Below are the code and all the weights of a small trained network. Each question names an input and a class and asks about switching units off, where a switched-off unit gives its printed mean instead of its output.

import numpy as np


def w(rows, s, z=0):
    codes = np.array(rows[::2]) - 128.0
    scale = np.full(codes.shape[1], s)
    scale[-1] = z or s
    return codes * scale


def f(y):
    return y / 2 * (1 + np.tanh(0.7978845608 * (y + 0.044715 * y**3)))


def log_softmax(a):
    a = a - a.max(-1, keepdims=True)
    return a - np.log(np.exp(a).sum(-1, keepdims=True))


def net(x, mask):
    res = np.array(x, float).reshape(1, 8) / 4 @ E
    y = f(res @ A[0][:, :-1].T + A[0][:, -1])
    res = res + np.where(mask, y, B[0][:, -1]) @ B[0][:, :-1]
    return log_softmax(res[-1] @ U[:, :-1].T + U[:, -1])


A, B = {}, {}
E = w([
[203,202,125,75,131,131,152,109,118],'x0',
[193,76,196,37,13,111,143,136,130],'x1',
[92,116,135,175,116,132,142,99,90],'x2',
[88,53,229,119,92,106,107,138,157],'x3',
[105,182,151,180,110,105,212,79,53],'x4',
[44,15,127,164,52,156,152,83,85],'x5',
[94,114,253,120,141,157,89,94,135],'x6',
[141,103,103,135,160,246,37,85,99],'x7',
],0.0065)
A[0] = w([
[9,119,154,233,216,69,95,192,206,207],'N0',
[76,29,225,90,39,152,97,91,124,104],'N1',
[154,212,184,124,115,56,213,104,74,120],'N2',
[36,31,166,187,99,227,83,41,76,165],'N3',
[72,43,118,142,37,97,182,89,93,157],'N4',
[250,123,135,19,113,195,58,117,139,191],'N5',
[114,155,30,194,213,137,120,169,134,255],'N6',
[128,70,81,129,31,1,208,201,140,135],'N7',
[245,124,111,1,143,162,36,183,214,204],'N8',
],0.005,0.0041)
B[0] = w([
[7,109,137,104,166,150,42,185,206,233],'N0',
[162,175,35,196,148,204,184,68,26,227],'N1',
[199,161,185,52,111,43,195,96,119,170],'N2',
[40,125,12,207,160,253,109,146,60,255],'N3',
[67,55,109,110,87,181,146,159,110,208],'N4',
[32,169,141,85,181,137,69,222,213,203],'N5',
[102,192,74,152,191,191,109,156,120,237],'N6',
[126,81,214,15,57,94,175,147,139,184],'N7',
[3,112,153,77,155,141,49,214,218,230],'N8',
],0.0062,0.0067)
U = w([
[154,40,170,98,33,101,184,86,88,87],'0',
[76,102,197,52,133,106,76,201,235,180],'1',
[96,140,2,250,181,198,101,119,84,170],'2',
[144,103,188,182,163,47,105,5,177,1],'3',
[212,133,157,237,154,86,66,73,101,38],'4',
[239,244,112,124,146,84,198,55,71,148],'5',
],0.0071,0.0051)

Each question gives the input, the list of numbers given to net, and the class t.
The units are the neurons (one row each of A and B). Each row of codes is followed by its name. A weight is (code - 128) times the scale printed after its matrix; where a second scale follows, it is the last column's (A, B and U).
mask holds one flag per neuron, in row order. A switched-off neuron (its flag False) gives its mean, the last column of its row in B, instead of its output. The means were averaged over made-up inputs and are rounded, as every weight is.
A unit's drop is (log p(t) with every unit on - log p(t) with that unit switched off) / (log p(t) with every unit on - log p(t) with every unit switched off).
The circuit of an input: a set's keep is (log p(t) with only the set's units on - log p(t) with every unit switched off) / (log p(t) with every unit on - log p(t) with every unit switched off). Starting from all 9 units, units are removed one at a time, each time the one whose removal leaves the highest keep (on an exact tie, the one counted first), for as long as the keep stays at least 0.8.
units of the circuit, in order: the units of the circuit, biggest drop first
most important unit: the unit with the biggest drop
k most important neurons: the k neurons with the biggest drops, biggest first
drop when u is switched off: that unit's drop, to one decimal
input [-4,1,-1,8,8,-5,5,-8], class 0: most important unit => N8
input [4,7,-5,7,-2,7,7,1], class 2: 2 most important neurons => (N1, N3)
input [6,-7,-5,-3,-3,-2,5,3], class 1: units of the circuit, in order => (N3, N8)
input [-8,-2,7,1,5,-3,-2,-4], class 1: 2 most important neurons => (N1, N0)
input [0,2,4,-4,4,0,5,-5], class 5: units of the circuit, in order => (N8, N2)
input [5,-6,-5,0,-5,-2,-8,-3], class 1: units of the circuit, in order => (N8, N3)
input [-5,6,5,6,6,-7,7,-1], class 5: units of the circuit, in order => (N1, N8)
input [3,-1,7,-3,3,1,6,-3], class 5: 2 most important neurons => (N2, N8)
input [8,-5,4,-7,1,-6,-7,-1], class 5: units of the circuit, in order => (N2, N3)
input [-2,4,4,-7,6,-3,-8,7], class 5: units of the circuit, in order => (N3, N0)
input [-4,4,4,2,-8,4,-3,-3], class 0: 2 most important neurons => (N7, N1)
input [1,3,-7,-1,4,1,-3,3], class 1: 3 most important neurons => (N1, N3, N5)
input [-7,4,5,-1,-3,8,-1,-6], class 0: 2 most important neurons => (N7, N6)
input [-4,0,3,-2,-8,7,6,-6], class 2: 2 most important neurons => (N1, N3)
input [-6,1,-2,-5,-5,1,-7,-7], class 1: units of the circuit, in order => (N7)
input [-5,8,3,-6,2,-3,-8,-5], class 0: units of the circuit, in order => (N7, N0)
input [-5,-8,-5,8,-4,-1,8,0], class 2: 2 most important neurons => (N3, N1)
input [-1,7,1,-1,7,-2,2,4], class 5: 2 most important neurons => (N0, N8)
input [0,1,7,-1,5,3,3,-3], class 0: 2 most important neurons => (N6, N2)
input [2,8,5,-7,8,8,-8,4], class 0: most important unit => N7
input [1,-3,4,0,5,-8,1,1], class 5: drop when N8 is switched off => 0.1
input [3,2,-3,-8,-2,-6,3,3], class 1: drop when N1 is switched off => 0.0
input [0,-8,-3,-2,8,-8,-1,-7], class 5: drop when N2 is switched off => 0.6
input [-1,-6,-6,5,-8,5,-7,-1], class 1: drop when N1 is switched off => 0.2
